Here is a tiny trained network, its code and every weight. The questions are about switching its units off for an input and a target symbol, where a switched-off unit gives its printed mean instead of its output.

import numpy as np


def w(rows, s, z=0):
    codes = np.array(rows[::2]) - 128.0
    scale = np.full(codes.shape[1], s)
    scale[-1] = z or s
    return codes * scale


def f(y):
    return y / 2 * (1 + np.tanh(0.7978845608 * (y + 0.044715 * y**3)))


def softmax(a):
    e = np.exp(a - a.max(-1, keepdims=True))
    return e / e.sum(-1, keepdims=True)


def log_softmax(a):
    a = a - a.max(-1, keepdims=True)
    return a - np.log(np.exp(a).sum(-1, keepdims=True))


def net(x, mask):
    ids = ['αγεηθλμξπσφω'.index(c) for c in x.split()]
    T = len(ids)
    res = E[ids] + P[:T]
    u = 0
    for l in range(3):
        q, k, v = (res @ M[l].T for M in (Q, K, V))
        z = softmax(np.where(np.tri(T) > 0, q @ k.T / 2**0.5, -1e9)) @ v
        res = res + np.where(mask[u], z, O[l][:, -1]) @ O[l][:, :-1]
        u += 1
        y = f(res @ A[l][:, :-1].T + A[l][:, -1])
        res = res + np.where(mask[u : u + 4], y, B[l][:, -1]) @ B[l][:, :-1]
        u += 4
    return log_softmax(res[-1] @ U[:, :-1].T + U[:, -1])


Q, K, V, O, A, B = {}, {}, {}, {}, {}, {}
E = w([
[160,140,69,145,111],'α',
[120,125,98,123,174],'γ',
[158,176,108,148,204],'ε',
[121,112,64,82,75],'η',
[163,45,100,109,156],'θ',
[168,67,133,127,218],'λ',
[136,108,192,6,61],'μ',
[169,140,138,147,73],'ξ',
[207,75,90,61,93],'π',
[86,50,158,5,193],'σ',
[242,119,204,102,189],'φ',
[140,255,142,160,81],'ω',
],0.015)
P = w([
[105,120,151,99,173],'0',
[179,235,171,2,142],'1',
[146,77,26,195,65],'2',
[134,122,129,107,176],'3',
[235,229,168,29,112],'4',
[120,56,41,255,77],'5',
],0.0066)
Q[0] = w([
[246,209,197,60,162],'L0H1',
[97,4,59,24,144],'L0H1',
],0.0037)
K[0] = w([
[145,22,247,45,116],'L0H1',
[169,102,2,59,129],'L0H1',
],0.0039)
V[0] = w([
[130,183,89,146,105],'L0H1',
[231,158,3,66,79],'L0H1',
],0.0042)
O[0] = w([
[81,92,122,165,61,119],'L0H1',
[171,115,2,92,213,252],'L0H1',
],0.0065,0.0038)
A[0] = w([
[170,158,226,114,117,164],'L0N1',
[128,86,8,182,162,253],'L0N2',
[203,69,213,161,187,231],'L0N3',
[2,22,83,163,105,95],'L0N4',
],0.0068,0.0025)
B[0] = w([
[182,123,117,137,88,132],'L0N1',
[68,84,110,254,166,255],'L0N2',
[234,146,200,124,208,154],'L0N3',
[101,28,23,92,72,157],'L0N4',
],0.0076,0.0066)
Q[1] = w([
[121,55,37,109,182],'L1H1',
[254,130,119,71,106],'L1H1',
],0.0072)
K[1] = w([
[118,12,90,180,179],'L1H1',
[85,58,142,1,164],'L1H1',
],0.005)
V[1] = w([
[253,253,133,67,10],'L1H1',
[191,214,114,249,224],'L1H1',
],0.0046)
O[1] = w([
[236,143,62,171,134,3],'L1H1',
[156,92,192,255,219,119],'L1H1',
],0.0078,0.0071)
A[1] = w([
[120,162,254,99,197,122],'L1N1',
[109,192,136,202,130,251],'L1N2',
[83,78,75,206,35,116],'L1N3',
[108,23,161,68,102,243],'L1N4',
],0.008,0.0013)
B[1] = w([
[141,219,154,122,136,182],'L1N1',
[89,170,75,184,91,143],'L1N2',
[121,125,104,137,2,254],'L1N3',
[156,110,67,35,191,247],'L1N4',
],0.0085,0.0076)
Q[2] = w([
[92,104,94,2,188],'L2H1',
[72,184,65,187,236],'L2H1',
],0.0058)
K[2] = w([
[135,2,182,105,194],'L2H1',
[108,77,141,163,188],'L2H1',
],0.0045)
V[2] = w([
[41,231,125,136,67],'L2H1',
[2,135,196,116,169],'L2H1',
],0.0066)
O[2] = w([
[123,224,49,206,135,2],'L2H1',
[2,185,193,107,160,130],'L2H1',
],0.0095,0.0025)
A[2] = w([
[102,134,110,208,10,84],'L2N1',
[131,217,74,121,150,131],'L2N2',
[115,201,125,255,117,65],'L2N3',
[105,74,132,200,109,254],'L2N4',
],0.0086,0.0077)
B[2] = w([
[183,55,254,91,94,254],'L2N1',
[102,85,13,111,171,169],'L2N2',
[129,21,147,176,155,188],'L2N3',
[100,250,89,207,61,248],'L2N4',
],0.0099,0.0092)
U = w([
[93,230,135,192,92,121],'α',
[35,219,144,139,174,113],'γ',
[100,105,105,183,203,43],'ε',
[58,161,1,99,129,187],'η',
[120,76,221,127,154,181],'θ',
[168,169,243,141,125,165],'λ',
[175,151,129,61,44,48],'μ',
[196,222,83,154,98,253],'ξ',
[144,39,103,89,158,75],'π',
[119,212,162,13,99,96],'σ',
[231,171,170,124,149,120],'φ',
[168,69,67,151,158,67],'ω',
],0.0075,0.0058)

Each question gives the input, a string of symbols that net reads in full, and the target symbol t.
The units are the heads (2 rows each of Q, K, V and O) and the neurons (one row each of A and B). Each row of codes is followed by its name. A weight is (code - 128) times the scale printed after its matrix; where a second scale follows, it is the last column's (O, A, B and U).
mask holds one flag per unit, layer by layer, with each layer's heads first. A switched-off unit (its flag False) gives its mean, the last column of its rows in O or B, instead of its output. The means were averaged over made-up inputs and are rounded, as every weight is.
A unit's drop is (log p(t) with every unit on - log p(t) with that unit switched off) / (log p(t) with every unit on - log p(t) with every unit switched off).
The circuit of an input: a set's keep is (log p(t) with only the set's units on - log p(t) with every unit switched off) / (log p(t) with every unit on - log p(t) with every unit switched off). Starting from the 12 units with the biggest drops (on a tie, the unit counted first), units are removed one at a time, each time the one whose removal leaves the highest keep (on an exact tie, the one counted first), for as long as the keep stays at least 0.8.
units of the circuit, in order: the units of the circuit, biggest drop first
unit that matters most: the unit with the biggest drop
top k neurons: the k neurons with the biggest drops, biggest first
k most important neurons of layer l: the k neurons of layer l with the biggest drops, biggest first
input γ ξ η γ γ α, target θ: units of the circuit, in order : [L2N1, L1N3, L0N2]
input μ η η π, target π: units of the circuit, in order : [L1N3, L2N4, L1N4]
input σ η γ ξ φ, target φ: top 2 neurons : [L0N3, L0N1]
input γ η γ π α ξ, target λ: top 4 neurons : [L2N1, L2N4, L1N3, L1N4]
input η σ α σ π, target σ: units of the circuit, in order : [L1N3, L2H1, L1H1]
input ε η γ η η η, target μ: units of the circuit, in order : [L1N3, L2N1, L0N4]
input σ σ σ γ η, target σ: units of the circuit, in order : [L2H1, L1N4, L1H1]
input γ γ θ λ, target λ: units of the circuit, in order : [L0N3, L1N1, L1H1]
input η σ η ε γ, target η: unit that matters most : L2N1
input ξ γ σ η π, target σ: units of the circuit, in order : [L1H1, L0N4, L2H1, L1N3]
input η η γ σ η, target σ: units of the circuit, in order : [L2H1, L1H1, L0N2]
input σ γ γ η α, target η: top 3 neurons : [L2N1, L1N3, L2N2]
input η α ε θ, target θ: top 2 neurons : [L1N3, L0N3]
input η σ ω γ η ε, target ε: units of the circuit, in order : [L2N3, L1N2, L1H1, L0N2]
input γ μ μ α, target α: unit that matters most : L2N4
input α ω ε ε ξ, target ξ: top 3 neurons : [L0N2, L1N3, L1N1]
input φ γ α, target θ: top 4 neurons : [L2N1, L2N3, L0N2, L1N3]
input η α γ γ ω, target ω: top 4 neurons : [L2N3, L2N2, L1N2, L1N4]
input η φ η ε, target ε: 2 most important neurons of layer 1 : [L1N1, L1N4]
input φ η ξ η, target ξ: unit that matters most : L1H1
input σ η θ θ, target θ: top 2 neurons : [L2N4, L0N2]
